Below is a small trained network, with its code and all its weights. Each question gives an input and a class and asks what happens when units are switched off, that is, made to give their printed mean instead of their output.

import numpy as np


def w(rows, s, z=0):
    codes = np.array(rows[::2]) - 128.0
    scale = np.full(codes.shape[1], s)
    scale[-1] = z or s
    return codes * scale


def f(y):
    return np.maximum(y, 0)


def log_softmax(a):
    a = a - a.max(-1, keepdims=True)
    return a - np.log(np.exp(a).sum(-1, keepdims=True))


def net(x, mask):
    res = np.array(x, float).reshape(1, 3) / 4 @ E
    y = f(res @ A[0][:, :-1].T + A[0][:, -1])
    res = res + np.where(mask, y, B[0][:, -1]) @ B[0][:, :-1]
    return log_softmax(res[-1] @ U[:, :-1].T + U[:, -1])


A, B = {}, {}
E = w([
[191,92,40,184,189,155,119,29],'x0',
[87,138,198,251,97,149,97,94],'x1',
[146,182,124,156,187,254,163,206],'x2',
],0.0088)
A[0] = w([
[101,191,176,112,83,77,164,199,23],'N1',
[110,131,189,190,114,179,122,107,88],'N2',
[124,97,129,117,114,155,104,132,110],'N3',
[81,123,170,247,137,132,114,110,194],'N4',
[176,131,66,62,162,123,153,198,97],'N5',
[92,98,104,107,79,59,89,76,112],'N6',
[63,124,198,232,76,160,104,98,27],'N7',
[110,182,151,97,35,110,144,162,148],'N8',
[170,62,59,165,165,159,133,56,37],'N9',
[92,162,120,238,99,119,85,139,23],'N10',
[147,194,169,213,135,90,111,124,55],'N11',
[83,128,177,84,70,113,128,203,51],'N12',
[176,82,35,187,165,166,98,48,53],'N13',
[121,171,130,173,90,133,128,106,73],'N14',
[87,54,143,91,108,46,113,74,46],'N15',
[49,177,194,57,50,133,111,206,84],'N16',
[152,162,139,149,188,187,149,209,42],'N17',
[135,103,126,147,95,36,135,119,65],'N18',
[104,153,171,119,114,97,168,195,50],'N19',
[58,118,165,114,115,124,129,163,60],'N20',
[93,69,108,105,91,63,37,84,94],'N21',
[154,85,126,120,50,26,113,96,50],'N22',
[145,143,36,13,147,83,161,180,28],'N23',
[135,127,117,65,161,130,181,103,246],'N24',
[161,113,133,25,156,134,128,120,49],'N25',
[107,212,86,164,174,241,149,218,63],'N26',
[178,84,99,12,173,130,132,161,24],'N27',
[104,153,129,112,142,137,119,106,109],'N28',
[61,160,172,105,111,115,134,169,106],'N29',
[172,96,84,184,209,124,157,28,42],'N30',
[111,158,139,116,118,58,160,68,53],'N31',
[167,180,143,157,202,251,167,196,47],'N32',
],0.011)
B[0] = w([
[136,157,125,162,165,85,110,87,183],'N1',
[148,90,150,87,93,101,134,97,181],'N2',
[139,132,127,136,125,134,121,117,128],'N3',
[149,81,143,67,108,136,124,191,250],'N4',
[155,96,153,91,93,102,140,108,190],'N5',
[90,138,88,162,103,173,155,173,206],'N6',
[164,79,157,78,104,79,151,61,191],'N7',
[149,137,127,141,153,139,92,149,219],'N8',
[143,158,139,156,180,103,105,94,196],'N9',
[173,91,169,112,108,59,182,3,160],'N10',
[147,94,145,99,105,100,145,65,156],'N11',
[150,163,130,159,182,113,115,82,197],'N12',
[153,159,138,162,182,94,90,115,221],'N13',
[130,123,150,131,125,112,144,84,144],'N14',
[68,140,90,160,105,151,170,106,190],'N15',
[158,144,119,154,186,114,104,122,247],'N16',
[87,136,95,177,101,130,147,107,183],'N17',
[101,148,113,152,109,151,153,112,166],'N18',
[139,148,137,164,153,114,114,94,169],'N19',
[137,127,119,138,145,97,109,88,161],'N20',
[85,150,123,138,110,165,148,145,205],'N21',
[82,156,94,182,107,142,175,127,193],'N22',
[155,71,176,93,101,59,166,40,192],'N23',
[137,97,138,86,116,183,86,217,241],'N24',
[138,108,168,128,117,103,147,79,156],'N25',
[70,161,84,171,89,157,172,127,230],'N26',
[135,89,172,100,116,61,160,26,173],'N27',
[133,128,125,132,134,133,149,123,128],'N28',
[134,142,121,138,143,114,84,139,196],'N29',
[153,171,128,157,176,93,97,108,207],'N30',
[99,128,136,141,132,140,165,60,151],'N31',
[77,174,100,177,99,148,167,126,227],'N32',
],0.015,0.012)
U = w([
[64,167,89,157,67,149,187,137,103],'0',
[154,169,123,147,226,97,97,128,90],'1',
[152,81,156,72,62,85,172,116,81],'2',
[141,112,107,58,102,212,68,252,248],'3',
],0.017)

Each question gives the input, the list of numbers given to net, and the class t.
The units are the neurons (one row each of A and B). Each row of codes is followed by its name. A weight is (code - 128) times the scale printed after its matrix; where a second scale follows, it is the last column's (A, B and U).
mask holds one flag per neuron, in row order. A switched-off neuron (its flag False) gives its mean, the last column of its row in B, instead of its output. The means were averaged over made-up inputs and are rounded, as every weight is.
A unit's drop is (log p(t) with every unit on - log p(t) with that unit switched off) / (log p(t) with every unit on - log p(t) with every unit switched off).
most important unit: the unit with the biggest drop
k most important neurons: the k neurons with the biggest drops, biggest first
drop of u: that unit's drop, to one decimal
input [-5,5,-4], class 1: most important unit => N16
input [-7,8,-1], class 2: 4 most important neurons => [N7; N4; N2; N10]
input [0,-6,5], class 2: 3 most important neurons => [N23; N5; N27]
input [6,-3,-6], class 0: 2 most important neurons => [N6; N15]
input [-7,-3,-8], class 0: 2 most important neurons => [N15; N22]
input [-7,8,-6], class 2: 3 most important neurons => [N7; N4; N10]
input [-5,6,-4], class 2: 2 most important neurons => [N7; N4]
input [-4,-2,2], class 1: 3 most important neurons => [N4; N16; N6]
input [3,-7,8], class 0: 2 most important neurons => [N32; N26]
input [-3,-4,-1], class 2: 2 most important neurons => [N23; N13]
input [-7,7,-1], class 1: 2 most important neurons => [N16; N12]
input [6,7,-1], class 2: 2 most important neurons => [N4; N7]
input [-6,-5,2], class 1: drop of N16 => 0.1
input [1,-2,-4], class 0: drop of N4 => 1.8
input [-4,3,3], class 1: most important unit => N24
input [8,4,-8], class 0: drop of N15 => 1.4
input [-4,8,6], class 2: drop of N7 => 0.3
